Here is a tiny trained network, its code and every weight. The questions are about switching its units off for an input and a class, where a switched-off unit gives its printed mean instead of its output.

import numpy as np


def w(rows, s, z=0):
    codes = np.array(rows[::2]) - 128.0
    scale = np.full(codes.shape[1], s)
    scale[-1] = z or s
    return codes * scale


def norm(h):
    return h / np.sqrt((h * h).mean(-1, keepdims=True) + 1e-5)


def f(y):
    return y / 2 * (1 + np.tanh(0.7978845608 * (y + 0.044715 * y**3)))


def log_softmax(a):
    a = a - a.max(-1, keepdims=True)
    return a - np.log(np.exp(a).sum(-1, keepdims=True))


def net(x, mask):
    res = np.array(x, float).reshape(1, 5) / 4 @ E
    u = 0
    for l in range(2):
        y = f(norm(res) @ A[l][:, :-1].T + A[l][:, -1])
        res = res + np.where(mask[u : u + 14], y, B[l][:, -1]) @ B[l][:, :-1]
        u += 14
    return log_softmax(norm(res)[-1] @ U[:, :-1].T + U[:, -1])


A, B = {}, {}
E = w([
[93,175,86,197,253],'x0',
[117,204,200,130,142],'x1',
[44,140,74,145,72],'x2',
[103,92,123,38,143],'x3',
[86,41,195,173,164],'x4',
],0.0038)
A[0] = w([
[92,148,187,178,100,105],'0.n1',
[35,173,119,124,131,175],'0.n2',
[255,73,105,191,90,90],'0.n3',
[146,244,72,89,112,112],'0.n4',
[182,123,147,141,37,153],'0.n5',
[145,157,93,179,76,171],'0.n6',
[133,202,181,112,153,113],'0.n7',
[244,117,59,94,110,164],'0.n8',
[156,211,194,109,140,84],'0.n9',
[147,133,179,191,126,139],'0.n10',
[98,130,104,193,185,78],'0.n11',
[150,44,143,29,174,103],'0.n12',
[173,208,33,60,99,2],'0.n13',
[64,84,106,189,65,116],'0.n14',
],0.0084,0.0038)
B[0] = w([
[109,215,147,101,125,159],'0.n1',
[124,113,199,189,160,197],'0.n2',
[58,73,175,217,1,195],'0.n3',
[164,133,80,44,110,252],'0.n4',
[99,143,57,232,129,236],'0.n5',
[110,54,171,100,121,194],'0.n6',
[193,130,127,168,87,191],'0.n7',
[29,89,143,113,72,249],'0.n8',
[202,170,126,154,69,198],'0.n9',
[102,181,33,150,40,184],'0.n10',
[84,144,20,172,237,190],'0.n11',
[159,52,83,177,65,219],'0.n12',
[75,148,82,33,157,215],'0.n13',
[98,196,171,87,115,190],'0.n14',
],0.0054,0.0033)
A[1] = w([
[67,166,169,132,96,130],'1.n1',
[254,208,169,97,125,5],'1.n2',
[120,142,118,149,238,71],'1.n3',
[177,148,158,130,185,112],'1.n4',
[154,156,183,50,35,165],'1.n5',
[149,195,171,116,117,83],'1.n6',
[186,138,85,121,182,85],'1.n7',
[157,34,76,40,126,254],'1.n8',
[234,190,169,125,109,36],'1.n9',
[136,135,103,154,233,50],'1.n10',
[113,138,150,143,79,152],'1.n11',
[190,163,150,95,80,100],'1.n12',
[130,128,202,193,171,132],'1.n13',
[184,165,48,114,126,123],'1.n14',
],0.0084,0.0029)
B[1] = w([
[146,162,227,86,139,169],'1.n1',
[210,141,107,197,3,172],'1.n2',
[105,125,20,163,115,185],'1.n3',
[96,107,62,117,70,134],'1.n4',
[120,129,83,112,208,244],'1.n5',
[135,154,186,162,99,138],'1.n6',
[69,80,159,164,144,148],'1.n7',
[227,168,159,115,195,255],'1.n8',
[214,212,76,147,47,163],'1.n9',
[37,102,36,200,152,180],'1.n10',
[131,106,176,160,195,182],'1.n11',
[113,172,54,175,134,164],'1.n12',
[130,118,48,40,129,164],'1.n13',
[74,114,190,73,86,177],'1.n14',
],0.0057,0.0045)
U = w([
[220,48,142,114,149,118],'0',
[140,163,76,5,145,168],'1',
[213,214,77,148,47,105],'2',
[89,141,208,84,152,36],'3',
[62,142,34,161,162,212],'4',
[107,220,180,162,104,1],'5',
[86,66,160,162,60,215],'6',
],0.015,0.003)

Each question gives the input, the list of numbers given to net, and the class t.
The units are the neurons (one row each of A and B). Each row of codes is followed by its name. A weight is (code - 128) times the scale printed after its matrix; where a second scale follows, it is the last column's (A, B and U).
mask holds one flag per neuron, layer by layer. A switched-off neuron (its flag False) gives its mean, the last column of its row in B, instead of its output. The means were averaged over made-up inputs and are rounded, as every weight is.
A unit's drop is (log p(t) with every unit on - log p(t) with that unit switched off) / (log p(t) with every unit on - log p(t) with every unit switched off).
The circuit of an input: a set's keep is (log p(t) with only the set's units on - log p(t) with every unit switched off) / (log p(t) with every unit on - log p(t) with every unit switched off). Starting from the 12 units with the biggest drops (on a tie, the unit counted first), units are removed one at a time, each time the one whose removal leaves the highest keep (on an exact tie, the one counted first), for as long as the keep stays at least 0.8.
units of the circuit, in order: the units of the circuit, biggest drop first
unit that matters most: the unit with the biggest drop
top k neurons: the k neurons with the biggest drops, biggest first
k most important neurons of layer l: the k neurons of layer l with the biggest drops, biggest first
drop of u: that unit's drop, to one decimal
input [-2,-3,6,-6,0], class 5: units of the circuit, in order : (0.n14, 1.n1)
input [6,2,1,7,-5], class 1: units of the circuit, in order : (0.n4)
input [-7,-2,6,1,4], class 3: top 2 neurons : (0.n14, 1.n1)
input [-6,-4,-4,-7,-8], class 6: units of the circuit, in order : (0.n3, 0.n8)
input [4,1,7,8,-3], class 1: units of the circuit, in order : (0.n5, 0.n4)
input [1,-1,-8,-5,7], class 6: top 3 neurons : (0.n3, 1.n8, 1.n5)
input [1,6,3,7,5], class 3: 2 most important neurons of layer 0 : (0.n11, 0.n5)
input [-5,-3,-2,4,0], class 0: 3 most important neurons of layer 1 : (1.n8, 1.n10, 1.n14)
input [-1,-7,8,-7,-1], class 6: top 2 neurons : (0.n6, 1.n8)
input [5,6,1,-3,-2], class 2: 3 most important neurons of layer 0 : (0.n9, 0.n7, 0.n5)
input [-7,-7,5,-8,-8], class 6: top 4 neurons : (0.n3, 0.n5, 0.n8, 0.n6)
input [-8,2,-5,0,-2], class 6: top 3 neurons : (0.n5, 0.n8, 0.n3)
input [1,2,1,-8,6], class 5: top 4 neurons : (0.n10, 0.n1, 0.n14, 1.n1)
input [0,-8,-6,0,-3], class 6: units of the circuit, in order : (0.n3)
input [2,3,5,-7,0], class 5: top 2 neurons : (0.n1, 0.n14)
input [-5,5,6,0,-3], class 1: top 3 neurons : (0.n4, 1.n5, 0.n3)
input [7,8,2,3,-3], class 2: 3 most important neurons of layer 1 : (1.n2, 1.n9, 1.n5)
input [1,-1,-4,0,1], class 0: top 2 neurons : (0.n5, 1.n10)
input [2,1,-8,7,-5], class 0: top 3 neurons : (1.n8, 0.n12, 0.n8)
input [7,-8,-8,-2,-8], class 1: most important neuron of layer 1 : (1.n8)
input [-5,-2,3,-5,-3], class 6: top 3 neurons : (0.n5, 0.n3, 0.n6)
input [0,-3,-7,-8,8], class 6: 2 most important neurons of layer 1 : (1.n8, 1.n5)
input [3,0,-5,-1,-7], class 1: top 2 neurons : (0.n13, 0.n8)
input [-8,1,-2,8,2], class 0: top 2 neurons : (0.n12, 1.n8)
input [-3,-2,0,1,3], class 0: 3 most important neurons of layer 1 : (1.n10, 1.n14, 1.n8)
input [-2,1,4,5,1], class 3: drop of 0.n2 : 0.2
input [-4,-1,3,0,8], class 3: unit that matters most : 0.n14
input [7,-7,7,-5,-8], class 1: drop of 0.n5 : 0.4
input [-5,-6,4,4,5], class 0: drop of 1.n8 : 0.4
